Below are the code and all the weights of a small trained network. Each question names an input and a target symbol and asks about switching units off, where a switched-off unit gives its printed mean instead of its output.

import numpy as np


def w(rows, s, z=0):
    codes = np.array(rows[::2]) - 128.0
    scale = np.full(codes.shape[1], s)
    scale[-1] = z or s
    return codes * scale


def norm(h):
    return h / np.sqrt((h * h).mean(-1, keepdims=True) + 1e-5)


def f(y):
    return y / 2 * (1 + np.tanh(0.7978845608 * (y + 0.044715 * y**3)))


def softmax(a):
    e = np.exp(a - a.max(-1, keepdims=True))
    return e / e.sum(-1, keepdims=True)


def log_softmax(a):
    a = a - a.max(-1, keepdims=True)
    return a - np.log(np.exp(a).sum(-1, keepdims=True))


def net(x, mask):
    ids = ['αβγδζημξπτφψω'.index(c) for c in x.split()]
    T = len(ids)
    res = E[ids] + P[:T]
    r = norm(res)
    for j in range(2):
        rows = slice(3 * j, 3 * j + 3)
        q, k, v = (r @ M[0][rows].T for M in (Q, K, V))
        z = softmax(np.where(np.tri(T) > 0, q @ k.T / 3**0.5, -1e9)) @ v
        o = O[0][rows]
        res = res + np.where(mask[j], z, o[:, -1]) @ o[:, :-1]
    y = f(norm(res) @ A[0][:, :-1].T + A[0][:, -1])
    res = res + np.where(mask[2:18], y, B[0][:, -1]) @ B[0][:, :-1]
    return log_softmax(norm(res)[-1] @ U[:, :-1].T + U[:, -1])


Q, K, V, O, A, B = {}, {}, {}, {}, {}, {}
E = w([
[167,113,113,71,210,208,206,220,105,119,165],'α',
[123,94,217,145,166,147,101,62,154,151,171],'β',
[93,181,190,108,66,111,113,72,200,87,129],'γ',
[180,43,118,58,176,66,201,145,151,116,123],'δ',
[202,106,87,135,195,97,207,187,85,131,95],'ζ',
[203,112,216,147,110,146,180,164,68,47,153],'η',
[234,136,125,194,129,120,168,252,80,163,51],'μ',
[153,101,134,175,82,65,117,122,127,239,205],'ξ',
[178,135,80,92,108,112,199,157,174,157,227],'π',
[76,89,152,126,44,89,83,207,81,90,126],'τ',
[246,177,139,94,138,143,132,78,201,134,82],'φ',
[128,55,71,80,123,42,178,232,127,145,99],'ψ',
[97,140,87,173,192,111,163,112,216,107,169],'ω',
],0.015)
P = w([
[92,162,103,118,144,103,142,105,34,124,69],'0',
[159,133,211,108,136,107,131,181,183,139,159],'1',
[124,58,62,138,114,202,182,70,133,149,16],'2',
[111,152,184,144,137,138,116,181,170,136,163],'3',
[66,7,60,153,90,178,162,97,127,144,83],'4',
[109,163,212,144,134,145,125,187,187,138,157],'5',
],0.011)
Q[0] = w([
[125,242,218,101,251,6,59,225,164,103,202],'H1',
[125,76,165,137,78,187,191,184,219,154,108],'H1',
[98,152,111,105,176,101,131,119,120,108,146],'H1',
[107,169,86,92,170,98,113,87,85,96,114],'H2',
[101,121,208,82,127,136,147,223,212,164,156],'H2',
[128,253,192,81,197,28,98,169,94,153,191],'H2',
],0.015)
K[0] = w([
[165,186,134,99,95,7,152,136,112,22,28],'H1',
[83,179,54,149,137,147,193,147,146,89,174],'H1',
[134,109,156,115,130,100,157,113,126,93,114],'H1',
[140,134,131,143,147,108,135,127,182,75,101],'H2',
[109,156,164,54,128,110,154,101,48,183,134],'H2',
[177,155,176,88,91,15,133,122,87,74,31],'H2',
],0.016)
V[0] = w([
[141,89,132,71,37,123,83,164,124,124,91],'H1',
[162,148,164,186,67,104,144,111,63,248,138],'H1',
[109,30,210,142,230,108,61,88,93,136,82],'H1',
[233,136,66,96,58,112,91,131,95,146,184],'H2',
[171,84,226,99,131,171,79,88,43,144,103],'H2',
[139,119,115,237,190,39,89,78,103,154,107],'H2',
],0.018)
O[0] = w([
[187,147,133,67,100,125,122,103,143,253,177,213],'H1',
[36,29,93,115,46,33,122,203,217,193,163,91],'H1',
[3,144,226,214,164,114,19,90,103,176,51,3],'H1',
[143,132,125,213,81,152,225,49,87,155,163,69],'H2',
[173,100,41,157,231,160,91,29,163,182,191,90],'H2',
[129,115,152,20,155,253,180,159,198,123,110,6],'H2',
],0.0083,0.0067)
A[0] = w([
[152,95,174,141,174,155,39,181,196,167,137,90],'N1',
[127,131,44,119,132,117,142,188,104,188,61,8],'N2',
[138,90,162,168,118,139,152,175,208,216,154,103],'N3',
[181,166,162,176,164,6,129,127,112,142,173,77],'N4',
[84,129,21,116,90,129,94,95,29,149,117,77],'N5',
[160,113,166,138,86,135,201,158,115,93,215,28],'N6',
[187,158,181,119,127,135,160,213,206,159,185,117],'N7',
[87,179,76,56,98,112,106,88,126,125,78,65],'N8',
[145,183,141,159,202,163,119,170,111,160,96,212],'N9',
[156,131,173,167,94,169,84,119,181,105,122,147],'N10',
[144,141,196,129,79,187,169,175,154,110,119,3],'N11',
[60,143,98,174,128,114,179,104,60,76,80,143],'N12',
[145,54,139,184,99,200,149,83,132,111,179,15],'N13',
[79,140,76,120,187,99,144,57,101,162,97,101],'N14',
[181,78,102,121,118,194,170,133,170,128,118,137],'N15',
[200,108,155,185,163,136,81,197,236,83,190,35],'N16',
],0.014,0.0043)
B[0] = w([
[106,217,80,186,133,103,220,158,107,163,98,218],'N1',
[174,183,161,113,193,94,126,172,115,138,149,135],'N2',
[133,87,88,125,101,191,83,70,64,102,120,194],'N3',
[101,174,121,121,99,196,40,189,189,85,152,194],'N4',
[84,97,142,112,206,98,200,88,94,77,112,153],'N5',
[55,185,117,149,119,51,131,85,176,158,163,190],'N6',
[196,70,204,193,167,92,144,157,148,110,102,246],'N7',
[130,149,121,149,96,156,42,156,154,113,181,169],'N8',
[73,94,141,133,84,93,75,113,182,127,133,189],'N9',
[100,102,102,155,170,126,157,187,120,157,105,158],'N10',
[132,150,90,65,66,147,88,54,99,116,100,154],'N11',
[210,100,62,126,174,128,168,72,151,155,130,176],'N12',
[108,93,219,132,173,130,140,165,94,100,190,147],'N13',
[160,142,203,94,66,124,146,123,94,129,122,161],'N14',
[67,196,123,137,123,175,118,134,154,143,122,176],'N15',
[162,105,122,5,106,67,112,159,59,112,131,187],'N16',
],0.018,0.012)
U = w([
[172,131,79,203,208,115,112,78,123,63,126,123],'α',
[37,157,130,200,173,88,108,149,159,155,82,205],'β',
[127,160,115,127,102,147,6,170,184,119,185,116],'γ',
[172,106,217,136,80,90,79,58,141,148,90,5],'δ',
[147,155,68,39,189,154,137,126,212,209,122,92],'ζ',
[88,85,205,159,184,127,118,136,91,103,222,112],'η',
[212,127,118,217,119,184,112,162,114,218,126,130],'μ',
[97,2,93,121,86,153,125,159,165,151,137,231],'ξ',
[132,173,95,150,55,77,192,107,167,122,172,122],'π',
[98,151,66,62,133,116,94,104,34,185,159,198],'τ',
[155,194,195,117,138,223,182,114,161,148,152,214],'φ',
[193,158,153,97,175,42,115,204,92,145,110,86],'ψ',
[92,132,119,87,77,200,147,161,89,63,40,43],'ω',
],0.0077,0.0016)

Each question gives the input, a string of symbols that net reads in full, and the target symbol t.
The units are the heads (3 rows each of Q, K, V and O) and the neurons (one row each of A and B). Each row of codes is followed by its name. A weight is (code - 128) times the scale printed after its matrix; where a second scale follows, it is the last column's (O, A, B and U).
mask holds one flag per unit, heads first, then neurons. A switched-off unit (its flag False) gives its mean, the last column of its rows in O or B, instead of its output. The means were averaged over made-up inputs and are rounded, as every weight is.
A unit's drop is (log p(t) with every unit on - log p(t) with that unit switched off) / (log p(t) with every unit on - log p(t) with every unit switched off).
The circuit of an input: a set's keep is (log p(t) with only the set's units on - log p(t) with every unit switched off) / (log p(t) with every unit on - log p(t) with every unit switched off). Starting from the 12 units with the biggest drops (on a tie, the unit counted first), units are removed one at a time, each time the one whose removal leaves the highest keep (on an exact tie, the one counted first), for as long as the keep stays at least 0.8.
units of the circuit, in order: the units of the circuit, biggest drop first
most important unit: the unit with the biggest drop
top k neurons: the k neurons with the biggest drops, biggest first
heads that matter: for each layer, one digit per head in row order, 1 if its drop is at least 0.15 and else 0, layers parted by /
input β γ η, target β: units of the circuit, in order : (H1)
input τ γ α γ α μ, target μ: units of the circuit, in order : (H1; N3; N1; N7)
input π γ δ δ, target π: units of the circuit, in order : (H2; N6)
input π β γ η, target π: units of the circuit, in order : (N6; H1)
input τ α φ π φ, target π: units of the circuit, in order : (H2; N6; H1)
input ω η γ δ γ δ, target α: heads that matter : 10
input δ γ γ δ, target β: heads that matter : 10
input γ α δ, target α: top 2 neurons : (N12; N5)
input φ γ δ π γ α, target η: units of the circuit, in order : (H2; N13; H1)
input α α τ τ, target γ: units of the circuit, in order : (N4; H2)
input δ α α τ ψ γ, target β: units of the circuit, in order : (H1; N10)
input η δ δ γ γ ω, target τ: heads that matter : 11
input γ ω π δ α ω, target ψ: heads that matter : 01
input γ δ γ γ, target ψ: most important unit : H2
input ψ γ ω δ ξ, target ξ: heads that matter : 10
input β γ γ γ, target ζ: heads that matter : 01
input π γ γ ω α δ, target π: heads that matter : 01
input τ γ γ τ α, target α: units of the circuit, in order : (N12; H1)
input γ γ τ, target τ: top 2 neurons : (N7; N5)
input γ τ γ δ δ, target δ: units of the circuit, in order : (H1; N14)
